Below is a small trained network, with its code and all its weights. Each question gives an input and a class and asks what happens when units are switched off, that is, made to give their printed mean instead of their output.

import numpy as np


def w(rows, s, z=0):
    codes = np.array(rows[::2]) - 128.0
    scale = np.full(codes.shape[1], s)
    scale[-1] = z or s
    return codes * scale


def f(y):
    return np.maximum(y, 0)


def log_softmax(a):
    a = a - a.max(-1, keepdims=True)
    return a - np.log(np.exp(a).sum(-1, keepdims=True))


def net(x, mask):
    res = np.array(x, float).reshape(1, 8) / 4 @ E
    y = f(res @ A[0][:, :-1].T + A[0][:, -1])
    res = res + np.where(mask, y, B[0][:, -1]) @ B[0][:, :-1]
    return log_softmax(res[-1] @ U[:, :-1].T + U[:, -1])


A, B = {}, {}
E = w([
[124,132,129,128,115,134,131],'x0',
[117,122,116,128,116,124,144],'x1',
[150,165,87,217,118,118,103],'x2',
[130,135,136,132,151,123,144],'x3',
[127,126,125,128,124,122,132],'x4',
[3,135,167,133,141,70,84],'x5',
[99,207,82,78,158,115,123],'x6',
[123,132,130,128,119,134,129],'x7',
],0.018)
A[0] = w([
[185,129,102,92,123,149,127,237],'N1',
[155,157,53,77,147,171,156,154],'N2',
[63,252,59,56,157,73,88,115],'N3',
[176,67,143,181,117,189,160,150],'N4',
[48,67,219,170,86,120,82,195],'N5',
[121,121,165,199,111,106,87,187],'N6',
[211,70,102,140,124,173,162,192],'N7',
[127,93,186,18,125,134,157,253],'N8',
[168,40,196,182,97,158,166,213],'N9',
[147,193,76,203,103,119,103,190],'N10',
],0.012,0.007)
B[0] = w([
[140,132,134,110,82,203,150,204],'N1',
[169,145,146,114,66,156,163,204],'N2',
[107,139,103,127,125,198,102,251],'N3',
[74,139,85,134,141,114,112,203],'N4',
[120,113,149,128,181,89,139,238],'N5',
[123,116,117,158,163,95,141,186],'N6',
[95,144,88,130,130,168,95,229],'N7',
[112,118,175,5,97,138,105,218],'N8',
[51,110,142,131,141,107,90,221],'N9',
[160,122,80,191,169,134,143,213],'N10',
],0.018,0.021)
U = w([
[62,83,128,73,113,183,78,244],'0',
[91,165,33,177,147,132,81,231],'1',
[215,145,145,66,29,179,150,43],'2',
[255,119,68,166,120,190,210,130],'3',
[114,58,197,74,153,42,139,46],'4',
[139,62,135,212,180,45,183,6],'5',
],0.0097,0.0017)

Each question gives the input, the list of numbers given to net, and the class t.
The units are the neurons (one row each of A and B). Each row of codes is followed by its name. A weight is (code - 128) times the scale printed after its matrix; where a second scale follows, it is the last column's (A, B and U).
mask holds one flag per neuron, in row order. A switched-off neuron (its flag False) gives its mean, the last column of its row in B, instead of its output. The means were averaged over made-up inputs and are rounded, as every weight is.
A unit's drop is (log p(t) with every unit on - log p(t) with that unit switched off) / (log p(t) with every unit on - log p(t) with every unit switched off).
The circuit of an input: a set's keep is (log p(t) with only the set's units on - log p(t) with every unit switched off) / (log p(t) with every unit on - log p(t) with every unit switched off). Starting from all 10 units, units are removed one at a time, each time the one whose removal leaves the highest keep (on an exact tie, the one counted first), for as long as the keep stays at least 0.8.
circuit, biggest first: the units of the circuit, biggest drop first
k most important neurons: the k neurons with the biggest drops, biggest first
drop when u is switched off: that unit's drop, to one decimal
input [-2,4,-7,5,7,-7,2,3], class 2: circuit, biggest first : N2
input [1,6,1,-4,-7,3,4,-1], class 1: 2 most important neurons : N8, N1
input [-5,6,0,-8,8,7,0,-1], class 4: circuit, biggest first : N5, N7
input [0,0,0,8,-8,0,8,3], class 2: 2 most important neurons : N9, N2
input [6,-7,8,-8,5,1,-6,-8], class 5: circuit, biggest first : N3, N6
input [2,-6,4,2,-8,-7,1,-8], class 3: 2 most important neurons : N2, N1
input [2,7,2,-5,-4,-6,0,-7], class 1: 2 most important neurons : N7, N4
input [0,1,2,6,0,0,-5,-7], class 1: 2 most important neurons : N8, N4
input [1,-3,3,-3,2,-6,8,-3], class 3: 2 most important neurons : N10, N8
input [-1,-6,-5,2,-8,0,7,-4], class 2: 2 most important neurons : N9, N2
input [3,-3,2,8,5,3,1,-3], class 1: drop when N8 is switched off : 0.5
input [-4,-7,7,-7,-3,-8,-2,8], class 1: drop when N4 is switched off : 0.1
input [0,0,2,3,5,5,2,-8], class 1: drop when N8 is switched off : 0.6
input [6,-6,-8,-8,3,7,-2,-2], class 4: most important neuron : N5
